[128 = 0]
1: [ 75 125  95 131 126 123  42 133 103 111 152  99 152 100 125 149 118 161
 120 113  94 137 149 141 156 143  69 132 141  98 186 142 104]
2: [143 145 130 153 169 123  64 122 125 101 138  71 100 122 161  89 128  98
 156 129 139 128 144 156 117 119  50 135 135 135 118 141 135]
3: [ 89 137  74 162  95 128  47 105 122 124 114 135 138 137 118 133 113 128
 109 112 125 183 127 120 140 136 109 116 122 121 157 137 122]
4: [146 103 121 182 155 149  52 148 122 132 152  73 130 132 106  54 147  83
 145 122 131 166 110 177 119 123  68 118 112 131 151 142 141]
5: [ 78 122  95 126 116 143  17 113 139 123 157  78 133 113 112 163 142 179
 124 115 109 207 127 133 161 165  95 123 112  71 181 140 114]
6: [105 132 154 131 155  92   1 120 156 120 134 102 130 156 101 163 133 214
 139 133 137 208 145 133 135 157 114 134 106  56 177 172 134] | 5 1 3 2
7: [ 73 113 111 110 118 144  52 101 155 129 150 101 120 117 101 164 134 201
 137  98 114 172 109 139 149 167 138 108 128  53 161 129 123] | 5 6 1 3
8: [ 88  99 126 125 128 134  75 125 121 113 159 103 142 122 128 174 135 146
 122  97 134 143 142 130 149 116  92 132 125 123 176  94  88] | 1 3 5 7
9: [ 96 125 124 114 123 119  86 115 128 124 132 131 138 101 131 123 119  97
  98 106 115 146 127 111 108 119 103 115 117 130 181 118 116] | 8 3 1 2
10: [180 162 129 168 151 103  81 121 139 115 132  99 128 126 176  57  88  66
 183 139 127 105 140 122  93 122 102 169 152 133 127 179 172] | 2 4 9 3
11: [ 69 128  97 136 146 145   1 115 116 103 151 100 129 122 120 183 136 136
 116 116 133 153 134 114 167 167  76 121 100 100 171 115 112] | 5 1 8 3
12: [ 85 113 116  96 181 137  22 140 125 115 150 115 130 115  64 153 122 116
 141  92 103 165 120 169 151 160  22 105 144  70 181 154 101] | 1 11 5 8
13: [160 154 132 165 112 112  78  90 110 139 139 100 148 106 164  72 104  98
 148 120 127  71 126 122 135 101  86 164 117 150 162 114 146] | 10 2 9 4
14: [150 156 129 180 108 146 126 115 131 138 150 106 148 136 154 104 153  84
 119 123 124 128 124 165 127 120 106 126  87 155 179  67 118] | 13 9 4 8
15: [106 146 121 124 142 122 116 146 105 122 145  87 120 161 160 135 132 106
 100  98 139 133 125 156 117 122  95 104 122 146 164 115  78] | 9 8 14 2
16: [ 97 120 146 137 125 133 134 134 114 127 140 105 135 140 141 153 141 159
 119  98  98 139 100 126 125 123 133 115 114 144 153 117  76] | 15 8 9 14
17: [ 72 131 112 123 133 103  93  97 129 136 149 128 120 111 161 129 113 128
 107  95 129 154 138 116 128 148 109 144 134 110 185 170 116] | 9 3 1 8
18: [152 125 129 164 164 135  62 132 125 125 123  79 133 100 133 109 119  72
 186 100 116 113 155 145 117 130  22 141 124 132 168 151 134] | 2 4 13 10
19: [ 90 120  64 154  61 148   1  82 144 136 143  89 133 119 138 119 140 170
 128 109 153 190 152 154 164 139 116 140 106  84 178 122 111] | 5 3 7 11
20: [125 116  65 193  62 163  58  87 136 125 143 109 153 125 128 130 145 125
 135 131 103 146 124 163 156 103 137 121  90 120 153  87  91] | 3 19 14 8
21: [126 160 119 157 155 131  66 105 124 120 131 122 144 117 144  82 134  81
 168 123 118 130 162 151 126 142  38 140 142 121 131 177 141] | 2 18 10 4
22: [124 116 100 175 125 146  88 205 120 122 136  94 113 122 134  78 166  71
 161 121 124 131 115 179 128 116  11 148 130 113 168 130 116] | 4 18 2 21
23: [139 162 131 153 155 113  86 125 148 132 114 112 108 110 160 101 120  73
 189 114 115 111 152 120 118 124  47 161 130 138 153 158 131] | 18 21 2 10
24: [ 94 121 110 128  94 136  33 125 137 145 138  88 122 142 120 110 144 119
 139 114 149 174 121 118 144 145  87 113 124  80 154 118 114] | 3 5 19 11
25: [ 78 139 102 130 131 139  41 117 136 137 176 110 115 113  87 136 135 102
 137 122 104 163 124 148 159 125  70 104 128  90 161  96 109] | 24 11 1 8
26: [101 109 144 153  96 135  51 107 135 142 126  97 130 130 139 126 149 137
 138 106 132 157 156 117 126 114 120 126 104 124 167 114 115] | 24 8 9 3
27: [113 130 134 157 107 108  37 124 131 111 163 106 120 106 106 154 138 140
 147  96 116 148 133 112 160 149  83 153 138 124 184 143  88] | 1 8 26 11
28: [130 127 116 128 151 115  48 141 130 126 136 118 120 104 136  65 126 104
 154 116 163 130 133 143 120 151  52 160 162  98 158 165 138] | 21 2 23 18
29: [121 121 111 144  92 124  14 120 119 128 145 111 124 126 139 124 113 150
 145 145 141 149 141 127 142 103 148 124 121 101 130 155 132] | 26 3 24 19
30: [130 116 118  97 123 128 101  91 122 124 127 116 130 143 132 129 126 152
 117 132 111 153 136 127 114 144 140 126 132 126 148 101 116] | 9 16 26 8
31: [ 98 128 118 130 132 139  56 110 139 137 145 122 143  95 153 138 111 139
 116 112 121 137 134 142 170 135 105 134 131 118 169 111 108] | 8 1 9 17
32: [153 133 109 181 146 124  57 117 119 149 139  80 129 111 155  63 123  87
 163 133 147 127  97 143 123 139  72 126 137 125 183 147 145] | 4 28 2 18
33: [104 127 103 128 157 164  19 115 100 110 225 130 139 121  99 177 133 139
 124 122 123 136 129 155 138 136  33 118 101 111 151  64 104] | 25 11 8 1
34: [108 137 136 130  82 158 126 134 120 122 148 140 125 147 128 135 139 156
 125 117 119 165 110 137 143 127 136 125 124 123 155 110  88] | 16 30 8 26
35: [142 145 116 157 150 130  96 135 132 115 150  89 146 100 165  88 124  91
 152 108 147  78 133 161 107 107  16 115 123 153 173 144 134] | 18 2 23 32
36: [ 99 115 135 131  90 100 105 133 107 102 165  94 141 145 192 120 146 115
  87  96 105 145 123 146 126 128 113 122 106 177 185  92 102] | 15 16 9 14
37: [176 158 125 137 183 114  69 105 138 141 127  83 136  90 146  84  99  75
 161 130 142  89 165 122 123 125  71 182 155 141 130 184 156] | 10 23 21 2
38: [ 77 122  91 128 126  70  54 119 143 139 120 122 114 108 148 131 109 152
 114 116 171 150 124 124 129 160 116 150 140  95 189 186 119] | 17 3 31 1
39: [111 118 121 146  97 131   1 124 155 109 105  91 118  99  99 107 171  98
 155 121 125 155 101 132 129 133  85 127 108 104 144 114 112] | 24 26 25 27
40: [166 133 133 175 184 122 109 120 144 111 158  97 124 135 127  90 118  78
 152 110 125 156 109 163 103  89  75 141 127 118 141 120 124] | 2 4 32 18
41: [167 145 141 145 125  99 138  95 129 128 105  98 115 120 211  61 114  98
 135 118 140 114 157 104 124 114 131 143 172 144 161 163 123] | 10 13 23 37
42: [ 82 135 114 103 132  90  72 102 149 123 138 117 121  97 128 129 116 139
 123 104 136 160 159 106 136 148  88 127 135 120 166 157 114] | 17 38 9 31
43: [109 125 118 144 159 152  54 133 104  98 170  87 120 120 122 128 127  93
 139  93 123 153 130 177 115 113  25 111 120 112 159  79  83] | 25 33 8 15
44: [ 93 138 131 113 126 113  80  81 134 117 133  98 122 121 149 120 113 157
 103  98 115 152 127 102 136 153 105 126 113 109 201 157 106] | 17 42 9 31
45: [130 137 152 195 172 129  56  98 149 122 139 105 143  97 137  90 112  69
 117 134 114 108 144 135 109 134  41 155 102 143 145 166 110] | 21 18 23 2
46: [100 122 126 128 137  88  41 138 150 123 128 125 166 109 176 121 103 178
 124  90 176 160 148 100 139 153 105 140 148  98 227 197 107] | 38 17 42 44
47: [109 106 119 149 134 130 111 143 129 106 137  90 138 128 142  97 100  86
 127 104 126  82 118 136  99 113   1 107 130 142 186 108 111] | 35 18 43 22
48: [ 66 121 122  89 158  78  67  87 130 143 128 132 147 123 147 150  83 160
 137 104 153 139 165 110 131 171  97 134 172 125 189 184 141] | 42 17 38 46
49: [131 118 135 166 152 166 120 120  89 111 175  91 136 137 138 166 136 110
 133 100 106 145 124 175 111 100 104 128 100 159 167  89  88] | 15 16 14 8
50: [111 105  89 112 125 100  29 107 152 151 140 104 110 117 161 156 115 145
 131 119 141 143 135  93 127 172  90 151 155 103 185 210 127] | 38 42 17 48
51: [159 131 127 173 134 125  58 136 124 115 111 111 134 109 181  56 110  55
 176 138 136  71 164 136 113 122  80 146 136 133 168 188 146] | 10 23 37 21
52: [127 143 112 136 135  91  22 108 127 149 117 108 141 110 167  92 109 124
 174 118 132 149 131 119 123 143  45 152 139  90 181 185 151] | 28 21 32 50
53: [159 147 113 183 112 142   1 100  92 124 108  88 140  99 150  83 130  89
 176 143 149 147 130 145 108 134  89 184 117 110 165 206 145] | 52 32 51 21
54: [116 125 111 130 140 114   1 121 110 113 131  92 129 116 117 120 124 180
 154 120 131 188 115 137 141 126 100 131 129  39 171 152 113] | 5 6 24 29
55: [ 91 123 112 112 163 127  48 143 122 116 131  96 124 130 111 113 132 127
 132 134 111 171 130 136 135 139  71 114 138  84 161 153 116] | 24 1 25 54
56: [113 121 142 120 154 103  82 142 140 121 122 101  89 120 155  81 139  41
 152 127 140 103 135 131 107 125  40 147 175 112 150 197 127] | 28 23 21 2
57: [ 83 140 101 168  21 133 123 122 105 132 151  99 122 142 183 138 161 115
  95  73  95 181 101 134 145 118 149 114  56 166 182  94  85] | 36 34 16 20
58: [103 134 121 133 142 115  46 108 150 118 140 125 136 112 143 140 115 142
 133 106 145 137 143 123 107 145 101 158 151 122 176 150 139] | 42 17 31 38
59: [116 122 117 149 150 135 120 143 116 119 127  70 111 127 141  80 155  79
 132 105 122 108 126 146 133 119  52 131 135 145 162 129 111] | 47 35 2 22
60: [ 87 153  92 130 113 141  61 107 128 112 132 128 113 136 165 158 123 135
 124 119 133 133 127 129 145 139 126 144 139 136 179 147  92] | 31 17 58 3
61: [124 126 114 119 128 144  32 106 119 107 156  91 121 143 142 120 148 125
 125 101  90 158 108 147 144 144  88 139 109  93 159 132 123] | 55 24 31 25
62: [124 128 136 152 171 143   8 128 100  96 136 106 117 121 120 106 127  83
 139 106 130 114 102 152 109 135  35 114 134 106 143 113 127] | 43 2 18 28
63: [ 74 146  91 117 113  88  51  92 140 119 137 115 144 111 192 111  92 161
 141 108 154 155 159  80 141 139 104 159 138 106 245 184 113] | 46 38 17 44
64: [ 99 131 140 142 202 149  42 127 103 105 193  97 124 106 102 146 162  73
 145 114 112 135 128 144 108 115  12 120 124 121 181 107  84] | 43 62 33 25
65: [105 155  97 158 128 116  25 106 142 105 108  85 132 127 156  73 100 123
 154 129 167 127 141 141 105 121  90 144 162 105 180 209 155] | 52 28 53 58
66: [ 86 131 131 115 132  97  38 113 123 143 109 126 132 121 121 172 109 241
 167 124 104 192 143 109 153 134 163 115 142  63 165 175 126] | 6 7 54 5
67: [ 82 160 107 168  88 151   1 102 126 128 126  97 138 118 148 101 123 136
 139 118 122 197 122 150 123 121 135 145 121  85 170 124 135] | 19 3 29 24
68: [127 111 119 177 145 147  59 123 115 116 162 108 135 150 107 138 151  94
 156 121  95 114  93 155 128 143  27 136 114  90 174 101 103] | 43 62 64 61
69: [123 108  98 145 129 156  39 126 119 125 163 108 126 122 133 117 133  78
 130 120  92 135 117 144 131 127  35 114  98 109 142  89  75] | 43 68 25 62
70: [100 131 121 145 149  74  12 115 144 136 121 127 117 111 135 104 120 125
 150 141 136 124 146 144 120 157  78 150 158  97 149 243 164] | 52 65 28 50
71: [146 119 128 193 110 143  26 143 113 117 140  77 141 103 126  56 153  79
 157 140 138 123 100 174 117 126  50 135 125 110 154 126 116] | 4 32 22 62
72: [ 93 126 119 138 107 117  61  98 131 146 168 102 143 111 136 139 136 116
 134 110 137 112 134 117 158 110  94 127 131 103 176 108  97] | 31 8 26 27
73: [175 134 131 223  78 140  79 127 145 142 117  96 154 112 144  44 131  45
 165 171 139 121 144 173  97 127  62 147 122 103 164 135 126] | 71 32 51 4
74: [109 103 114 150 110 156  64  98 134 123 145 102 148 128 134 157 169 103
 115 100 108 142 120 139 135 105  89 107  91 157 159  78  86] | 8 26 69 49
75: [ 82 115 123 131 130 112  29 111 142 116 147 123 140 136  92 164 109 184
 128 142 115 208 114 113 145 150  91 115 130  55 189 159 131] | 5 6 54 7
76: [107 105 138 123 162 134  94 109 133 127 191  95 149 138 127 186 152  94
 126 102 120 144 128 142 134 129  38 113 138 131 171 106  81] | 8 64 43 74
77: [115 107 127 155 153 146  66 108 106 109 183  86 145 120 125 109 168  86
 137 110 111 121 127 160 100 107  92 125  93 109 140  85  81] | 69 43 74 49
78: [136 124 130 146 160 125   1 108 131 128 105  83 120 111 128  76 131 110
 171 136 151 143 126 125 117 150  91 139 150  85 163 183 130] | 28 52 65 53
79: [ 79 114 118 160 136 140   1 120 122  78 191  98 118 121  86 176 132 114
 143 111 123 176 128 156 129 144  68 117  97  81 161 117  75] | 11 25 33 43
80: [117 129 117 161 109 117  29 103 128 146 136 122 137 104 154 113 125 138
 147 113 123 158 159 125 133 113 123 170 125 116 156 190 115] | 29 58 26 17
81: [105 121 114 128 122 123  89 117 131 138 138  96 122 140 146 111 144 137
 117 115 131 160 113  82 141 136 117 128 107  96 143 118 120] | 24 26 30 44
82: [124 129 120 182  52  96  36 111 145 138 124  87 136 114 161  94 126  92
 136 141 133 141 154 135 127 126 128 155 135  96 163 154 128] | 80 29 26 67
83: [106 167  88 131  91  69  65 111 156 134 119  84 145 112 156  89 120 154
 122 122 138 161 184 116 146 129 124 155 114 107 195 206 145] | 63 80 38 42
84: [135 150 105 128 128  95  64 108 156 160 127 108 158 107 152  82  95 152
 161 104 134 153 154 116 111 116 117 143 152  97 171 214 158] | 83 52 80 65
85: [114 128 134 114 127 122  95 135 133 139 133  96 123 117 159  92 111  99
 163 101 142 112 125 103 128 143  66 134 148 118 155 168 117] | 28 23 56 59
86: [107 130 117 161 102 164  37 100 106 113 165  93 128 125 143 132 133 116
 124 137 125 129 131 127 139 119 101 114 115 120 177 113 106] | 72 26 31 61
87: [102 136 109 150  88 123  17  98 140 125 119  94 147 141 113  98 128 138
 153 104 144 177 156 122 147 133 121 121 101 105 145 137 102] | 24 26 3 29
88: [131 154 124 133  86 132 108 105 119 133 153  69 140 130 156 126 120 160
 136 116  97 170 134 126 145 126 139 115  75 161 170  95  99] | 16 34 30 26
89: [136 129 127 143 154 117  94 156 125 139 130 102 111 117 138  80 137 115
 170 115 145 125 134 142 130 131  65 135 144 139 136 170 131] | 85 28 2 23
90: [126  96 139 143 159 164 101 122 102  97 184 112 137 109 144 118 122  99
 127  94 115 117 105 160 121 101  75 135 115 154 180 109  93] | 49 77 43 59
91: [109 143 135 110 244 110   1 164 145  90 120  95 102 108  10 123 121 107
 190 119 121 161  89 150 107 171   1 134 171   1 123 171 154] | 12 55 62 78
92: [147 129 128 145 164 110  75 105 137 126 120 100 137 123 130 114 142 103
 175 127 121  80 149 120  92 119  31 158 149 117 166 171 109] | 23 18 21 89
93: [147 134 119 186 134 123   2  93 126  96 119  83 119 112 155  63 116 105
 188 167 117 123 131 123 115 138  57 168 142 117 144 203 171] | 53 78 65 52
94: [109 141 127 107 148 102  71 110 137 137 152 137 117 142 164 142 132 134
 157 108 112 111 148 122 133 133 103 155 143 139 164 158 107] | 58 60 17 42
95: [ 92 137 135 133 135 149  66 129 129 125 147 101 123 155 134 139 143  71
 128 112 118 155  99 134 141 134  80  92 109 132 146  73  97] | 74 69 25 15
96: [145 142 112 147  81  99  97  89 135 155 101  98 140  99 198  77 103 105
 140 122 155 122 157 113 140 109 131 152 148 178 181 167 110] | 41 13 82 80
97: [149 131 123 174 171 149  93 134 133 119 136  98 124 110  99  94 132  80
 174 113 124 109 142 119  97 123  70 125 109 131 149 146 124] | 18 89 23 40
98: [143 141 119 161 145 126  86  94 122 141 144  93 165 129 174  85 126 100
 146 122 131 106 169 131 145 104  63 150 108 147 168 166 113] | 13 21 35 23
99: [ 95 108 113 167 100 166  79 106 122 133 162 116 173 120 116 138 130 105
 117 110 108 128 127 138 151 148  91 110 109 106 150  56 111] | 74 86 72 95
100: [167 156 130 164 163 145 100 132 130 114 136 109 138 139 158 113 151 109
 149 126 131  90 128 155  96 106  96 125 130 132 151 116 132] | 97 40 2 35
101: [117 116 111 169 113 135  46  99 122 119 149 109 148 126 111 130 141 120
 143 140 101 154 145 143 124 114 113 138 120 122 166 117  97] | 86 26 72 20
102: [142 130 121 144 188 135 110 140 130 106 141 112 112 104 137  79 140  84
 145 120 112 111 158 141 131 131  42 127 128 137 154 115 123] | 59 97 2 89
103: [210 153 103 192 125 107  54 111 127 133 134 106 127 123 167  45 107  88
 151 114 148 116 160 112 100 133 103 177 170 131 167 173 131] | 10 51 37 32
104: [ 66 128 104 130 138  71  12 121 112 123 123  92 109 111 173 128 150 181
 117 116 140 159 115  88 147 154  70 128 147  57 206 193 108] | 38 50 46 54
105: [ 91 118 120 123 114 170  15 138 140 120 167  87 127 123  91 134 117 122
 146  94 116 161 108 162 144 140  81 112 107  66 145  85 108] | 25 24 79 61
106: [126 138 135 132 138  89  77 114 137 132 116 112 133 127 146 110 112  87
 123 139 146 109 115 109 104 151  85 149 156 129 151 145 134] | 85 58 28 89
107: [104 125 109 129 136 121  92 101 130 126 162  98 156 126 159 147 121 100
 120 110 104 104 134 112 143 111  86 112 121 136 161 112 114] | 72 9 31 8
108: [ 78 118 112  80 108  69  80  90 114 133 128 104 148 154 175 184 120 255
 111  99 107 186 110 126 118 147 199 125 128  97 162 131 104] | 66 7 30 44
109: [124 121 130 173 124 130  57 118 133 117 133  80 126 116 171  21 109  85
 171 123 114 109 135 138 119 109  48 126 111 165 166 155 142] | 32 51 35 98
110: [138 112 124 167  90 114  36 116 132 115 117  89 133 111 169  78 114  64
 133 152 120  89 154 123  94 141  56 151 133 123 143 172 149] | 51 93 109 106
111: [ 98 121 100 110 133 100  19 120 140 132 110  88 135 124 117 110 104 173
 116 141 135 170 154 112 120 140 100 151 153  79 169 196 123] | 38 50 54 55
112: [109 121 135 110 161 142  38 147 126 103 102 134 131 123 109 114 155 104
 170 125 115 120 114 141 129 156  25 131 119 112 162 131 113] | 62 55 68 28
113: [102 144 120 154  95 153  35 115 118 112 145 101 125 124 125 104 128  87
 131  86 123 170 130 154 153 122  98 113 122 121 174 116 118] | 86 24 61 101
114: [118 119 108 142 145 142   1 112 135 100 144  94 127 137  82 172 149 106
 139 123 121 208 123 156 134 141  72 129 138  58 127 110 121] | 79 105 25 55
115: [107 120 113 128 121 126   1 150 101 120 151  97 108 151  93 145 142 189
 142 124 130 222 124 129 138 147  90 142 115  54 170 144 104] | 54 5 75 6
116: [154 153 149 147 178  93  63 134 119 133 116 102 122 133 119  88 130  99
 173 135 150 128 139 144 129 161  84 144 162 102 139 166 149] | 89 28 78 21
117: [103 127 112 121   6 115 174  93 115 158 142 111 141 163 255 133 105 160
  56  89  89 127 137 115 139 107 199  96  77 238 201  95  87] | 57 36 88 16
118: [114 128 151  77 161  64 110 104 155 157 122 132 152 101 185 152  76 157
 161 103 149  79 162 101 126 144  77 153 177 138 187 183 113] | 48 94 85 58
119: [ 78 101  75 128 102 120  21 111 126 129 151  61 137 122 146 138 115 174
 110  95 124 160 132 112 157 148 141 125 108  97 203 170  84] | 5 44 19 1
120: [ 98 146 117 127 202 146  48 120 134 112 186 107 129 108 134 150 159 108
 144 104 103 139 120 140 121 156   5 112 139  85 152 127 102] | 64 43 76 12
121: [134 146 130 133 118 108  85 130 125 132 143  90 124 108 154  94 120 103
 161 141 144 122 163 112 116 134  92 156 131  96 152 173 152] | 85 89 106 28
122: [112 137 133 148 125 154 113 114 128 133 141  76 145 129 172  71 138 122
 115 105 121  96 111 130 128 106  21 150 114 147 167 110 123] | 59 47 35 98
123: [137 144 141 129 195 136  70 146 105 109 119  73 147  98 111 117 144 102
 177 115 129  98 119 137 116 148   2 146 143  73 137 146 131] | 18 112 92 62
124: [112 114 123 147 137 127 119 146 121 145 129 107 130 140 138 132 133 127
 131  96 110 121 112 142 119 120 100 130 129 120 145 120 112] | 16 15 107 81
125: [ 99 111 131 145 148 145  43 105 124 115 207 113 129 136  77 169 149 132
 140 138 120 182 135 136 127 151  93 112 122 131 157 121  67] | 79 101 25 8
126: [134 138  92 169 160  87  23  94 144 137 121 118 128  92 146 111 107 108
 161 126 148 135 189 142 125 164  56 163 138 131 182 191 134] | 52 70 21 28
127: [143 118 112 186  35 110  80 100 121 130 132  92 118 116 214  54 127  90
 130 129 148 102 149 138 136 119 127 182 103 165 179 150 143] | 96 82 13 110
128: [118 129 134 137 130 140  40 122 127 140 110 105 118 101 142  70 136  87
 182 152 141 154 129 119 116 126  88 148 157 121 136 188 144] | 78 28 121 89
129: [123 128 120 152 125 134  20 115 139 119 109 121 134 106 147  84 126 132
 133 161 141 140 148 133 124 150  96 167 120 106 140 173 159] | 128 78 80 121
130: [104 151 138 112 110  89  70 105 154 157 121 115 121 105 186  93 116 137
 158 138 146 143 155 105 125 124 125 159 168 113 180 204 151] | 84 121 83 80
131: [ 76 136 133 135 130 130  13 108 133 137 193 102 135 125 112 148 143 149
 131 100 110 181 128 146 154 138  85 139 118  78 167  89  99] | 25 105 5 79
132: [128 188 131 153  94 102  86 101 130 164 117  79 147 116 187  71 131 145
 151 137 142 151 190 143 129 128 173 165 171 136 172 193 131] | 130 96 83 84
133: [152 137 130 151 179 146  59 129 136 108 141 107 132 102 153  73 128  86
 156 117 132 108 133 167 129 104  17 146 114 136 156 150 120] | 35 18 2 102
134: [ 97 130 124  71 138 114  16 143 153 127  97 118 145 151  96 181 105 236
 146  92 124 175 137 126 156 163 162 107 141  56 172 123 101] | 66 7 6 75
135: [104 116 107 140  80  77  32  85 138 165 103 110 135 108 163 116 118 129
 131 150 146 158 138 101 120 143 126 157 154 141 166 179 122] | 80 130 82 38
136: [ 98 106  88 145 103 143  13 106 137 132 171 105 137 130 132 135 140 177
 137 102  92 210 118 141 160 155  97 127 110 104 192 130 112] | 5 131 19 61
137: [128 124 126 147 130  99  46 110 126 133 131  79 130 105 171 111 105  89
 127 114 125 136 146 123 106 127  81 190 151 126 127 174 144] | 121 106 110 80
138: [122 108 113 131 112 114  55 100 147 136 144 118 132 129 115 139 127 139
 139 132 119 146 146 142 113 126 133 139 123 138 169 169 101] | 101 80 58 26
139: [129 155 100 137  75 102  54 121 144 147 121 122 124  99 152 123 126 172
 119 120 154 140 154 133 127 143 135 157 138 136 158 188 130] | 80 135 83 138
140: [ 92 121 101 120  95 134   9 102 137 126 125 117 134 117 137 166 128 158
 136 115 140 213 108 153 170 163 104 125 109  79 184 132 121] | 5 136 19 75
